Below is a small trained network, with its code and all its weights. Each question gives an input and a class and asks what happens when units are switched off, that is, made to give their printed mean instead of their output.

import numpy as np


def w(rows, s, z=0):
    codes = np.array(rows[::2]) - 128.0
    scale = np.full(codes.shape[1], s)
    scale[-1] = z or s
    return codes * scale


def f(y):
    return y / 2 * (1 + np.tanh(0.7978845608 * (y + 0.044715 * y**3)))


def log_softmax(a):
    a = a - a.max(-1, keepdims=True)
    return a - np.log(np.exp(a).sum(-1, keepdims=True))


def net(x, mask):
    res = np.array(x, float).reshape(1, 7) / 4 @ E
    y = f(res @ A[0][:, :-1].T + A[0][:, -1])
    res = res + np.where(mask, y, B[0][:, -1]) @ B[0][:, :-1]
    return log_softmax(res[-1] @ U[:, :-1].T + U[:, -1])


A, B = {}, {}
E = w([
[131,126,130,127,129,125,129,128],'x0',
[19,64,114,148,226,19,130,171],'x1',
[95,51,126,128,111,218,254,168],'x2',
[171,52,23,196,186,203,57,82],'x3',
[127,125,125,127,127,126,127,125],'x4',
[191,161,191,241,230,138,177,168],'x5',
[199,151,31,204,60,43,177,162],'x6',
],0.006)
A[0] = w([
[199,244,188,187,138,146,82,74,254],'n0',
[115,205,216,108,65,104,147,171,100],'n1',
[13,53,100,180,203,20,92,212,102],'n2',
[152,124,62,197,58,57,145,160,80],'n3',
[57,90,44,30,15,118,79,81,127],'n4',
[174,183,125,122,161,40,42,131,121],'n5',
[117,173,129,142,100,31,3,56,149],'n6',
[185,79,54,148,152,184,115,59,138],'n7',
[120,183,185,90,88,59,199,157,111],'n8',
[77,86,248,52,207,196,61,62,96],'n9',
[105,85,51,228,147,182,46,137,91],'n10',
[103,170,201,98,87,73,199,143,76],'n11',
[114,21,97,132,88,179,250,197,146],'n12',
],0.0062,0.0058)
B[0] = w([
[83,108,130,127,129,184,155,188,255],'n0',
[51,75,159,162,97,108,89,75,177],'n1',
[100,126,110,130,1,205,110,196,232],'n2',
[74,209,16,149,158,89,173,15,169],'n3',
[165,74,162,218,194,89,203,224,246],'n4',
[107,105,100,37,180,157,125,146,178],'n5',
[95,133,120,59,158,152,138,168,216],'n6',
[81,89,156,174,107,128,47,108,191],'n7',
[44,75,155,154,156,115,68,75,187],'n8',
[93,225,2,196,98,71,194,82,229],'n9',
[79,34,150,151,125,96,106,67,177],'n10',
[69,93,158,137,137,84,64,60,171],'n11',
[118,153,91,28,205,224,75,114,238],'n12',
],0.0081,0.0062)
U = w([
[98,76,155,159,129,109,53,50,42],'0',
[111,209,47,154,124,106,190,62,79],'1',
[126,130,130,121,129,138,140,151,254],'2',
[125,138,130,123,10,177,116,176,138],'3',
[126,128,115,31,203,158,118,134,38],'4',
[142,93,166,193,191,110,207,188,114],'5',
[133,135,132,128,128,130,130,137,228],'6',
[221,169,167,108,104,84,114,115,1],'7',
],0.013,0.0071)

Each question gives the input, the list of numbers given to net, and the class t.
The units are the neurons (one row each of A and B). Each row of codes is followed by its name. A weight is (code - 128) times the scale printed after its matrix; where a second scale follows, it is the last column's (A, B and U).
mask holds one flag per neuron, in row order. A switched-off neuron (its flag False) gives its mean, the last column of its row in B, instead of its output. The means were averaged over made-up inputs and are rounded, as every weight is.
A unit's drop is (log p(t) with every unit on - log p(t) with that unit switched off) / (log p(t) with every unit on - log p(t) with every unit switched off).
The circuit of an input: a set's keep is (log p(t) with only the set's units on - log p(t) with every unit switched off) / (log p(t) with every unit on - log p(t) with every unit switched off). Starting from the 12 units with the biggest drops (on a tie, the unit counted first), units are removed one at a time, each time the one whose removal leaves the highest keep (on an exact tie, the one counted first), for as long as the keep stays at least 0.8.
units of the circuit, in order: the units of the circuit, biggest drop first
top k neurons: the k neurons with the biggest drops, biggest first
drop when u is switched off: that unit's drop, to one decimal
input [5,-3,8,-3,-1,-3,-5], class 4: units of the circuit, in order	n12
input [-1,8,-5,-6,-5,-8,4], class 3: top 3 neurons	n2, n12, n10
input [7,8,-2,-7,-6,4,1], class 3: top 2 neurons	n2, n10
input [3,-1,-7,4,6,7,5], class 4: top 3 neurons	n5, n4, n9
input [-3,-7,-5,-8,0,-2,-1], class 0: top 4 neurons	n1, n8, n11, n2
input [5,-4,-5,-8,-5,-2,7], class 0: top 2 neurons	n8, n1
input [-1,-2,-7,2,-1,7,-5], class 4: top 2 neurons	n4, n5
input [-6,-6,7,4,1,5,6], class 4: top 4 neurons	n12, n9, n2, n4
input [-1,8,-7,0,-2,-1,5], class 3: top 2 neurons	n2, n12
input [-5,3,6,7,3,3,-3], class 0: units of the circuit, in order	n10, n7
input [3,-4,6,-3,5,-1,4], class 4: units of the circuit, in order	n12, n2
input [7,3,-2,-1,-2,7,-7], class 1: top 2 neurons	n9, n4
input [-1,-8,1,6,5,4,-8], class 1: top 2 neurons	n9, n2
input [2,-3,3,8,-6,7,-8], class 0: units of the circuit, in order	n7
input [6,-3,-7,-7,-5,6,5], class 0: top 3 neurons	n1, n8, n11
input [-8,-7,6,1,3,-3,6], class 2: units of the circuit, in order	n2, n12
input [0,6,-8,5,2,0,0], class 4: top 2 neurons	n5, n6
input [4,1,0,-5,4,-2,2], class 0: units of the circuit, in order	n8, n11, n1
input [-1,8,-4,-4,-7,8,-1], class 3: drop when n2 is switched off	0.8
input [-1,0,0,3,4,-8,2], class 5: units of the circuit, in order	n4
input [-3,3,-6,-8,5,1,-4], class 0: drop when n1 is switched off	0.4
input [-4,8,4,1,1,8,-1], class 3: drop when n2 is switched off	0.7
